Each row is followed by roughly how far along a hidden order it lies, from 0 to 15. A new part has a new order.
(in the rows, 128 means zero)
119	124	123	168	117	136	139	82	121	104	131	129	122	94	121	59	145	109	117	140
3
117	130	123	154	139	135	183	90	124	122	134	124	129	123	114	61	140	122	123	135
5
125	110	125	119	175	120	129	137	132	141	146	152	197	180	111	161	94	104	159	109
8
123	117	125	121	192	127	154	122	141	144	149	146	201	167	114	178	97	125	160	96
3
108	151	124	122	187	128	255	96	127	167	133	106	154	196	98	46	123	157	140	127
10
123	141	128	125	135	129	173	115	126	137	125	116	123	134	125	84	136	145	124	133
14
118	129	124	135	156	126	180	121	126	142	134	132	155	166	111	104	118	121	139	127
9
121	120	124	148	147	134	150	101	131	120	141	139	151	123	118	106	129	116	132	121
4
118	120	122	154	153	134	165	98	127	122	141	138	153	128	113	92	131	111	132	127
2
118	117	123	129	174	125	174	124	130	148	145	143	187	182	106	127	106	113	151	116
6
113	130	122	144	157	129	208	103	123	140	136	127	161	163	105	70	125	118	136	133
6
124	128	127	113	165	120	169	132	130	148	134	133	170	187	114	145	100	130	151	117
15
114	151	125	127	155	129	255	101	123	151	125	103	125	164	110	46	135	150	128	136
12
120	133	126	126	150	126	184	124	126	144	131	125	144	161	115	107	121	132	136	130
12
122	121	126	111	189	120	180	129	131	151	143	143	201	189	105	138	96	123	160	109
13
121	133	126	127	149	128	181	117	128	137	132	123	147	146	118	104	126	135	133	127
11
119	120	123	162	131	136	146	87	125	115	137	136	136	107	118	78	141	108	122	134
2
119	118	123	157	136	134	146	97	126	117	140	140	149	124	115	94	131	107	130	129
3
111	127	122	149	172	132	225	89	127	138	145	133	167	156	101	67	124	123	138	124
2
120	124	124	135	154	128	163	117	128	136	137	131	157	153	114	110	119	118	139	123
7
119	141	126	145	138	135	205	91	124	124	124	114	122	111	118	55	150	141	119	136
9
121	111	123	166	138	135	121	93	126	108	145	149	155	111	116	99	131	98	130	129
0
119	125	123	157	136	135	167	90	124	118	135	129	134	116	116	68	140	117	123	135
4
119	124	123	162	125	137	159	78	126	105	138	131	128	92	120	63	146	113	119	134
1
116	138	125	130	162	130	224	103	129	144	134	119	147	158	110	83	126	140	137	125
9
120	122	124	160	127	136	147	79	126	106	136	132	126	90	121	73	147	112	118	134
2
118	139	125	135	139	129	200	108	123	138	127	115	125	146	115	68	132	137	127	137
11
122	138	127	122	132	125	159	131	123	143	123	119	124	162	119	102	128	134	129	136
15

Part 2:
146	168	151	140	134	111	92	82	98	115	139	163	160	208	128	120	111	115	73	122	132	159	149	149	127	121	92	94	93	126	133	156	160	149	136	122	103	100	90	117	135	169	173	162	140	127	113	111	109	98	118	142	166	167	141	143	130	97	95	97	83	115	138	166
15
141	160	157	157	163	144	175	131	116	101	118	101	74	43	92	94	123	123	99	128	152	156	160	150	159	164	151	148	122	141	109	111	117	109	106	107	111	121	132	127	134	167	147	153	141	145	146	138	128	117	115	98	96	87	108	103	113	101	125	126	158	165	155	179
6
142	167	158	153	165	149	185	150	135	134	126	118	92	72	88	87	112	112	63	108	91	125	131	137	133	158	155	174	164	164	147	153	147	138	130	124	120	115	113	111	57	92	86	102	107	119	129	132	131	143	148	146	165	165	141	149	151	130	131	118	98	111	107	87
3
141	160	156	158	172	151	189	159	134	142	133	138	114	97	121	101	114	111	55	98	87	90	109	122	104	129	116	150	129	152	138	153	148	152	149	148	150	155	155	130	115	137	110	115	105	111	95	114	110	87	104	83	112	110	121	130	137	130	137	147	172	169	160	172
1
153	189	148	155	130	129	92	76	103	78	112	117	155	187	180	170	136	131	132	114	78	84	111	125	149	146	168	159	172	127	127	106	106	106	114	124	135	137	150	144	185	142	128	111	102	104	106	118	130	158	150	170	172	159	134	117	97	99	97	105	96	127	144	196
13
147	180	152	151	136	126	108	77	97	79	115	123	148	200	185	167	143	131	114	110	79	82	115	127	148	149	165	166	165	136	122	109	110	108	113	123	134	148	152	141	171	142	120	106	97	104	105	120	128	157	148	165	173	152	130	115	101	95	94	101	100	139	146	195
13
145	179	151	154	132	125	100	78	100	80	117	128	158	204	187	158	138	127	106	107	80	92	119	131	154	153	169	156	150	125	111	102	110	112	121	134	147	154	152	138	145	117	94	92	100	111	122	133	139	175	152	157	147	124	119	96	94	100	114	130	154	173	159	193
13
144	171	156	154	160	140	143	115	105	93	106	92	83	48	120	115	132	136	169	145	165	160	143	142	136	133	110	103	76	110	102	113	120	126	132	138	152	158	169	140	154	137	122	113	105	109	105	113	115	114	132	132	161	158	145	161	159	147	139	126	90	95	96	63
8
147	170	155	162	163	155	168	158	146	150	134	135	130	99	123	112	111	114	75	101	90	80	103	114	104	118	110	128	116	132	136	143	140	146	148	150	154	153	167	139	155	151	136	134	123	121	105	117	116	91	103	85	93	93	114	110	113	117	120	137	146	148	149	161
0
150	184	153	157	150	143	123	113	114	93	102	88	93	44	110	124	126	137	182	150	165	160	139	137	131	126	114	92	82	99	111	114	123	130	137	145	153	155	164	141	156	121	120	105	109	108	107	113	123	116	140	161	163	165	145	153	145	141	130	119	73	81	89	68
8
150	185	149	156	143	129	111	88	97	83	105	110	125	166	157	156	146	140	157	130	118	92	111	109	113	126	135	152	178	148	154	145	120	116	113	109	106	106	106	129	167	164	176	163	145	131	113	112	113	96	112	107	127	146	141	160	159	168	143	138	93	81	90	54
12
